Read these off the matrix that follows. Indices start at 1.
1) Report the entry just right of 17.
2) Report the entry just right of 23.
3) Report the entry at row 1, column 3.
4) Report the entry at row 2, column 1.
5) Report the entry directly below 47.
6) Report the entry in row 3 and column 1.
7) Report the bottom-right entry.
8) Report the entry directly below 46.
[[-32  34 -33  26]
 [  2  55 -67  26]
 [ 13  17 -40  46]
 [ 29  14 -28 -16]
 [-13 -14  32 -29]
 [ -9  32   5 -33]
 [ 47   7 -55  70]
 [ 32   2 -30 -19]
 [-38 -15  45 -12]
 [-40  54 -27 -18]
 [-21   7  28  21]
 [ 39 -32  23 -14]
 [-71  75 -58  27]]
1) -40
2) -14
3) -33
4) 2
5) 32
6) 13
7) 27
8) -16

[[218  66 101 189 187  89]
 [ 96 186 106 111 201 135]
 [131  46 166 152 118 132]
 [105 123 151 107 107 107]
 [177 146  96 164  91  95]
 [125 127 120 128  99 138]
 [105 151  77 115  65  79]
 [130 130 180  67  71  79]]
Indices start at 1.
The entry directly above 118 is 201
Give the entry in row 3 and column 1.
131
Give the entry at row 3, column 3.
166
Give the entry just right of 201.
135
Give the top-left entry.
218
Give the bottom-left entry.
130
The bottom-right entry is 79
Give the entry directly above 120.
96
Give the entry directly above 111.
189
The top entry of the column that holds the smallest entry is 66
Give the entry just right of 77.
115
Give the entry at row 2, column 3.
106
Give the entry in row 1 and column 3.
101
The entry directly above 152 is 111
Give the entry just left of 146.
177

M = ((29.920, -56.677, 28.422, -67.923, 43.843, -22.103, 53.842, 53.135, 63.112, 16.603, 58.359, -39.656), (-3.741, 150.567, 267.397, -168.349, -8.740, 231.743, 88.862, 135.054, 162.720, -46.149, -75.270, -84.291), (-42.259, -107.251, 69.540, -30.434, 31.875, 63.593, 115.616, 9.612, 37.000, 19.570, 56.542, 27.334), (171.088, -175.318, 198.021, -5.276, -82.894, -137.421, 109.698, -17.034, 160.421, -50.847, 94.482, -119.946), (81.785, -85.045, -90.832, 6.909, 77.294, -76.018, -33.431, 28.318, 23.873, 68.827, 233.445, -138.896), (-56.136, -8.644, -8.797, -88.959, 74.570, -26.636, 21.471, 57.434, 62.225, -39.129, 5.612, -9.867), (313.894, -81.154, -124.815, -257.686, -15.338, 210.155, 190.119, -10.060, -70.001, 130.926, -70.555, 142.706), (39.483, -69.341, 76.247, 39.080, -32.669, -13.114, -72.141, -67.885, 71.685, -0.541, 58.772, 34.901), (-98.552, 44.396, 40.281, 241.070, 8.416, 47.660, -30.321, 275.532, -31.906, -107.500, 97.660, -53.670), (-206.471, 91.732, -6.112, 235.754, 30.489, -73.734, -207.780, -100.202, -57.158, 16.032, -168.875, -3.487), (-24.737, 185.678, 9.465, -226.874, -102.447, 60.580, -27.526, 14.389, -144.521, 134.931, 287.111, -48.225), (-98.345, -117.625, 1.793, -252.980, -89.219, -80.574, 129.099, 19.703, 69.140, 245.118, -260.149, -208.439), (-94.424, -162.259, 48.919, 10.708, 229.480, -117.581, -3.701, 294.579, 117.723, -97.716, -33.377, -17.214), (-43.732, -6.564, 52.963, 2.330, -40.774, 61.498, 20.927, -83.604, -8.097, -73.529, -39.457, -46.854), (-4.575, -4.465, -4.974, 47.951, -13.310, -85.427, -15.938, 4.119, 4.728, 20.909, 64.515, 30.313))
The entry just right of -90.832 is 6.909
The maximum -> 313.894
What is the first entry in reading order?
Answer: 29.920
The entry just left of -46.854 is -39.457
The entry just right of 56.542: 27.334
The entry just right of -32.669: -13.114
What is the entry just right of 37.000?
Answer: 19.570
The third smallest entry: -252.980
The entry just left of the smallest entry is 245.118
The 5th entry in reading order: 43.843
What is the smallest entry?
Answer: -260.149
The entry just right of -6.112 -> 235.754
What is the 2nd smallest entry?
Answer: -257.686
What is the second largest entry?
Answer: 294.579
The entry just right of -43.732: -6.564
What is the entry just right of 160.421?
Answer: -50.847
The entry just right of -98.345 is -117.625
The entry just right of -8.797: -88.959
The entry just right of the smallest entry is -208.439
The entry just left of 91.732 is -206.471
The entry just right of -8.097: -73.529
The entry just left of 20.927: 61.498
The entry just right of -175.318: 198.021
The entry just right of -27.526 -> 14.389
The entry just left of -33.431 is -76.018

X = [[3, -8, 22, 3, 2, 25, 0, 2, 0, 2], [-78, 69, -67, 8, -75, 57, 4, -1, 27, -42], [-72, -38, 34, -21, -74, 46, -22, -24, -19, -32], [-40, 58, -67, 16, -46, 21, 20, 16, 25, -7], [-54, -68, 57, -15, -56, 44, -23, -19, -19, -27], [54, 73, -55, 24, 59, -36, 34, 32, 28, 33], [69, -70, 62, -6, 70, -64, -3, 7, -21, 38], [20, -74, 69, -23, 14, -17, -24, -15, -37, 7], [67, -63, 61, -10, 74, -50, -10, -4, -22, 20]]
Give the first entry in reading order.
A: 3
The entry just right of 22 is 3
The entry just right of 21 -> 20
The maximum -> 74
Give the entry just right of -38.
A: 34
The entry just left of 70 is -6
The second smallest entry: -75
The entry just right of the largest entry is -50
Give the third largest entry.
A: 70
The 2nd largest entry is 73
The entry just left of 21 -> -46

[[  0.9 -16.9  -3.1   3.1  -0.1  -2.6]
 [-11.0  17.2 -10.7 -11.2  -7.7  -6.3]
 [  1.2  11.4  -4.9  -5.6   1.9  -2.5]
 [ -8.0 -11.3   3.4  -3.3   1.9   2.1]
 [ -6.2  14.5  -6.0  -4.5   3.8  -1.4]]
Indices start at 1.
The top entry of the column that holds the smallest entry: -16.9
The entry in the top-left corner -> 0.9
Which number is the entry directly below -11.3? 14.5
Which number is the entry just left of -6.3? -7.7
The entry at row 1, column 3 is -3.1
Which number is the entry in row 2 and column 2? 17.2
Which number is the entry directly above -5.6? -11.2
The entry in the top-right corner: -2.6
Which number is the entry in row 3 and column 1? 1.2
The entry at row 2, column 1 is -11.0
Which number is the entry in row 3 and column 3? -4.9
The entry in the bottom-right corner: -1.4
The entry directly above -3.3: -5.6
The entry just right of -8.0 -> -11.3
The entry directly below -3.3 -> -4.5
The entry at row 3, column 2 -> 11.4
The bottom-left entry is -6.2
Which number is the entry directly below -2.6? -6.3
Which number is the entry directly below 1.2? -8.0

Questions about the row below.
1) What is the entry just left of the smallest entry?
2) What is the last entry?
3) What is the second-last entry?
4) What is the third entry from the right?
5) What is the third smallest entry?
[2235, 4366, 7263, 3780, 7133, 3941, 6263, 1329, 4652, 7751, 5109]
1) 6263
2) 5109
3) 7751
4) 4652
5) 3780
